Below is a small trained network, with its code and all its weights. Each question gives an input and a target symbol and asks what happens when units are switched off, that is, made to give their printed mean instead of their output.

import numpy as np


def w(rows, s, z=0):
    codes = np.array(rows[::2]) - 128.0
    scale = np.full(codes.shape[1], s)
    scale[-1] = z or s
    return codes * scale


def f(y):
    return np.maximum(y, 0)


def softmax(a):
    e = np.exp(a - a.max(-1, keepdims=True))
    return e / e.sum(-1, keepdims=True)


def log_softmax(a):
    a = a - a.max(-1, keepdims=True)
    return a - np.log(np.exp(a).sum(-1, keepdims=True))


def net(x, mask):
    ids = ['ΓΛΣαβδεηθμξτφω'.index(c) for c in x.split()]
    T = len(ids)
    res = E[ids] + P[:T]
    q, k, v = (res @ M[0].T for M in (Q, K, V))
    z = softmax(np.where(np.tri(T) > 0, q @ k.T / 4**0.5, -1e9)) @ v
    res = res + np.where(mask[0], z, O[0][:, -1]) @ O[0][:, :-1]
    y = f(res @ A[0][:, :-1].T + A[0][:, -1])
    res = res + np.where(mask[1:17], y, B[0][:, -1]) @ B[0][:, :-1]
    return log_softmax(res[-1] @ U[:, :-1].T + U[:, -1])


Q, K, V, O, A, B = {}, {}, {}, {}, {}, {}
E = w([
[71,113,148,84,149,98,76,184,84,170,170,187],'Γ',
[139,99,112,95,68,170,153,163,70,149,189,195],'Λ',
[96,100,159,130,143,162,98,226,79,125,164,107],'Σ',
[111,144,179,145,201,151,58,166,117,89,98,101],'α',
[151,138,153,130,95,217,93,168,96,128,104,154],'β',
[82,171,139,75,128,128,81,125,127,110,98,173],'δ',
[137,151,101,215,93,64,193,181,143,162,79,132],'ε',
[117,108,81,119,139,85,119,151,73,95,217,119],'η',
[181,77,112,138,132,176,182,140,75,74,168,126],'θ',
[116,137,74,96,145,96,147,89,119,80,184,228],'μ',
[194,143,105,109,105,187,146,68,110,110,107,227],'ξ',
[92,123,120,101,154,119,140,176,132,30,164,49],'τ',
[190,173,117,112,95,200,127,89,132,66,62,114],'φ',
[134,142,120,125,192,145,153,114,149,5,108,144],'ω',
],0.012)
P = w([
[94,123,131,107,138,142,130,91,58,104,120,128],'0',
[164,183,61,51,191,170,100,192,92,100,141,139],'1',
[186,187,189,59,122,121,115,170,84,56,173,154],'2',
[88,19,118,106,86,143,75,131,143,77,98,163],'3',
[36,157,36,144,189,214,136,99,62,148,116,114],'4',
[101,187,211,145,79,124,127,110,57,55,170,156],'5',
[226,103,171,44,116,80,91,215,163,80,143,177],'6',
[149,255,86,96,208,169,175,160,76,144,166,126],'7',
[2,108,123,191,104,173,132,84,62,92,106,157],'8',
[114,58,23,66,187,169,78,211,162,125,87,169],'9',
[230,221,216,83,138,78,173,206,128,92,180,163],'10',
[90,64,208,176,36,86,110,119,132,50,120,182],'11',
[46,109,56,100,184,226,111,130,78,124,111,145],'12',
[116,205,170,139,149,169,159,118,59,94,178,143],'13',
],0.0076)
Q[0] = w([
[118,138,26,59,195,204,118,230,74,87,100,174],'H1',
[207,193,217,77,110,96,118,204,95,47,175,181],'H1',
[71,240,150,162,144,165,180,127,2,96,149,143],'H1',
[193,229,119,105,201,105,188,119,159,245,143,65],'H1',
],0.011)
K[0] = w([
[147,233,168,199,122,70,229,152,129,176,122,123],'H1',
[49,79,75,245,91,110,155,97,153,173,66,107],'H1',
[151,79,221,198,21,31,119,144,195,101,114,157],'H1',
[75,137,219,133,86,152,113,42,32,72,161,127],'H1',
],0.011)
V[0] = w([
[143,145,194,149,87,191,70,170,107,193,52,125],'H1',
[97,197,145,112,158,102,87,93,191,93,60,120],'H1',
[21,107,154,97,141,75,61,193,124,193,188,133],'H1',
[144,158,104,99,71,130,130,81,107,189,124,254],'H1',
],0.0092)
O[0] = w([
[149,47,2,157,89,160,33,177,208,56,154,159,222],'H1',
[209,130,98,203,143,133,138,183,19,74,66,173,6],'H1',
[147,43,50,45,230,207,166,145,124,169,93,64,39],'H1',
[183,14,141,137,43,74,83,34,96,144,146,38,237],'H1',
],0.0094,0.0019)
A[0] = w([
[81,159,104,97,111,174,66,171,220,58,176,159,146],'N1',
[125,105,116,114,135,95,223,106,157,196,97,35,239],'N2',
[112,160,94,153,115,185,78,155,193,42,158,137,90],'N3',
[112,126,122,74,180,83,81,144,61,133,161,120,183],'N4',
[107,109,203,69,222,119,171,119,55,176,77,85,94],'N5',
[193,64,53,102,152,143,137,143,61,110,127,123,187],'N6',
[126,170,142,235,69,56,111,180,76,103,110,152,129],'N7',
[107,148,50,97,200,208,164,239,167,131,98,198,4],'N8',
[122,123,153,132,108,153,254,141,158,150,201,131,168],'N9',
[158,151,115,219,139,171,147,124,150,35,130,198,91],'N10',
[123,62,86,129,121,109,29,61,186,113,188,96,120],'N11',
[222,87,62,234,150,114,159,185,46,79,99,138,186],'N12',
[151,138,133,190,48,119,169,85,124,145,131,244,119],'N13',
[64,185,155,181,191,104,132,200,79,87,105,221,157],'N14',
[90,168,171,91,207,157,207,140,189,167,41,130,29],'N15',
[143,173,101,115,93,146,110,117,177,85,44,96,72],'N16',
],0.0059,0.0025)
B[0] = w([
[100,152,147,148,77,156,193,136,201,149,130,109,255],'N1',
[153,127,71,102,143,73,93,185,166,218,64,135,165],'N2',
[128,143,116,179,78,136,184,158,202,138,79,119,222],'N3',
[155,88,199,160,101,189,156,71,88,115,133,97,182],'N4',
[185,207,48,150,68,186,179,149,83,133,106,178,175],'N5',
[107,148,136,144,133,143,82,92,106,45,46,126,212],'N6',
[128,155,66,86,152,96,93,170,141,141,165,31,209],'N7',
[133,84,125,148,114,18,194,27,165,62,162,74,203],'N8',
[69,183,151,94,122,114,56,134,113,114,95,182,169],'N9',
[187,58,117,119,165,111,158,146,159,175,38,136,204],'N10',
[221,132,147,187,170,190,90,110,135,158,188,190,223],'N11',
[1,95,204,111,78,94,52,125,141,138,72,152,219],'N12',
[164,186,52,53,204,132,105,145,125,112,101,99,201],'N13',
[179,79,171,164,213,87,135,118,180,191,137,152,216],'N14',
[105,122,49,107,79,95,74,157,50,77,248,171,171],'N15',
[144,181,209,126,77,87,166,56,58,216,130,85,148],'N16',
],0.0061,0.0069)
U = w([
[92,105,165,111,124,135,61,130,71,51,78,152,205],'Γ',
[105,143,50,132,93,33,88,187,156,175,98,90,192],'Λ',
[166,153,180,171,253,160,86,157,133,166,106,131,136],'Σ',
[26,198,208,95,97,117,97,79,181,137,121,174,108],'α',
[147,48,180,84,172,136,100,86,161,221,174,118,150],'β',
[175,148,160,156,44,120,211,71,96,165,79,74,90],'δ',
[147,82,185,166,145,92,198,93,167,126,73,123,37],'ε',
[104,101,150,146,130,138,132,201,119,150,145,99,252],'η',
[92,116,105,81,90,129,188,125,161,61,169,32,95],'θ',
[160,140,104,180,106,77,73,90,84,82,199,92,75],'μ',
[201,120,64,67,190,176,113,116,140,119,82,120,27],'ξ',
[166,146,98,202,74,201,111,188,167,118,143,183,190],'τ',
[164,131,104,159,157,106,155,108,110,99,184,211,101],'φ',
[99,158,64,39,82,171,105,201,83,125,163,179,96],'ω',
],0.0056,0.0019)

Each question gives the input, a string of symbols that net reads in full, and the target symbol t.
The units are the heads (4 rows each of Q, K, V and O) and the neurons (one row each of A and B). Each row of codes is followed by its name. A weight is (code - 128) times the scale printed after its matrix; where a second scale follows, it is the last column's (O, A, B and U).
mask holds one flag per unit, heads first, then neurons. A switched-off unit (its flag False) gives its mean, the last column of its rows in O or B, instead of its output. The means were averaged over made-up inputs and are rounded, as every weight is.
A unit's drop is (log p(t) with every unit on - log p(t) with that unit switched off) / (log p(t) with every unit on - log p(t) with every unit switched off).
The circuit of an input: a set's keep is (log p(t) with only the set's units on - log p(t) with every unit switched off) / (log p(t) with every unit on - log p(t) with every unit switched off). Starting from the 12 units with the biggest drops (on a tie, the unit counted first), units are removed one at a time, each time the one whose removal leaves the highest keep (on an exact tie, the one counted first), for as long as the keep stays at least 0.8.
units of the circuit, in order: the units of the circuit, biggest drop first
top k neurons: the k neurons with the biggest drops, biggest first
drop when u is switched off: that unit's drop, to one decimal
input β δ δ δ φ ξ μ δ δ α, target Γ: units of the circuit, in order	[H1, N12, N6]
input θ δ δ μ α η β ξ α Σ Γ α Λ, target ξ: units of the circuit, in order	[H1, N6]
input δ Γ Λ μ δ θ, target δ: units of the circuit, in order	[H1]
input τ Σ δ, target φ: units of the circuit, in order	[H1, N15, N14, N8]
input δ θ θ β θ ω, target τ: units of the circuit, in order	[H1, N11, N3]
input Λ τ φ, target β: units of the circuit, in order	[H1, N11]
input μ ε η β η θ η η β τ δ φ ω ε, target Λ: units of the circuit, in order	[H1, N7, N13]
input β μ β φ β β, target Λ: units of the circuit, in order	[H1, N7, N13, N10]
input θ β τ Σ β τ, target θ: units of the circuit, in order	[H1, N8]
input Λ ω μ Σ, target Σ: units of the circuit, in order	[H1, N14]
input δ τ τ α θ, target φ: top 4 neurons	[N15, N8, N14, N5]
input τ τ μ μ ξ η θ β, target ω: units of the circuit, in order	[H1, N15, N5]
input δ η η Σ, target ω: units of the circuit, in order	[H1, N5, N15]
input ω Γ δ τ α β τ ξ β, target φ: top neuron	[N15]
input δ τ δ β β δ ω β μ Γ α, target δ: units of the circuit, in order	[H1, N5]
input Σ θ α δ Λ, target ε: top 3 neurons	[N8, N14, N10]
input ε β δ β β β β β ω φ α ε, target Λ: units of the circuit, in order	[N7, H1, N13]
input β α β δ δ Λ δ δ β, target Γ: units of the circuit, in order	[H1, N12, N6]
input β δ β Γ, target Γ: top 2 neurons	[N6, N12]
input Σ δ θ δ α β Λ φ α δ ξ, target ε: top 2 neurons	[N8, N10]
input δ Λ η α η δ η, target ω: top 2 neurons	[N5, N15]
input β ξ Γ, target τ: drop when H1 is switched off	1.0
input δ β Σ δ β ω α ω η θ α β δ Λ, target τ: drop when N11 is switched off	0.2
input ξ η τ μ δ, target φ: drop when H1 is switched off	0.9
input θ β Λ, target α: top neuron	[N9]
input φ Γ β β, target ξ: drop when N6 is switched off	0.1
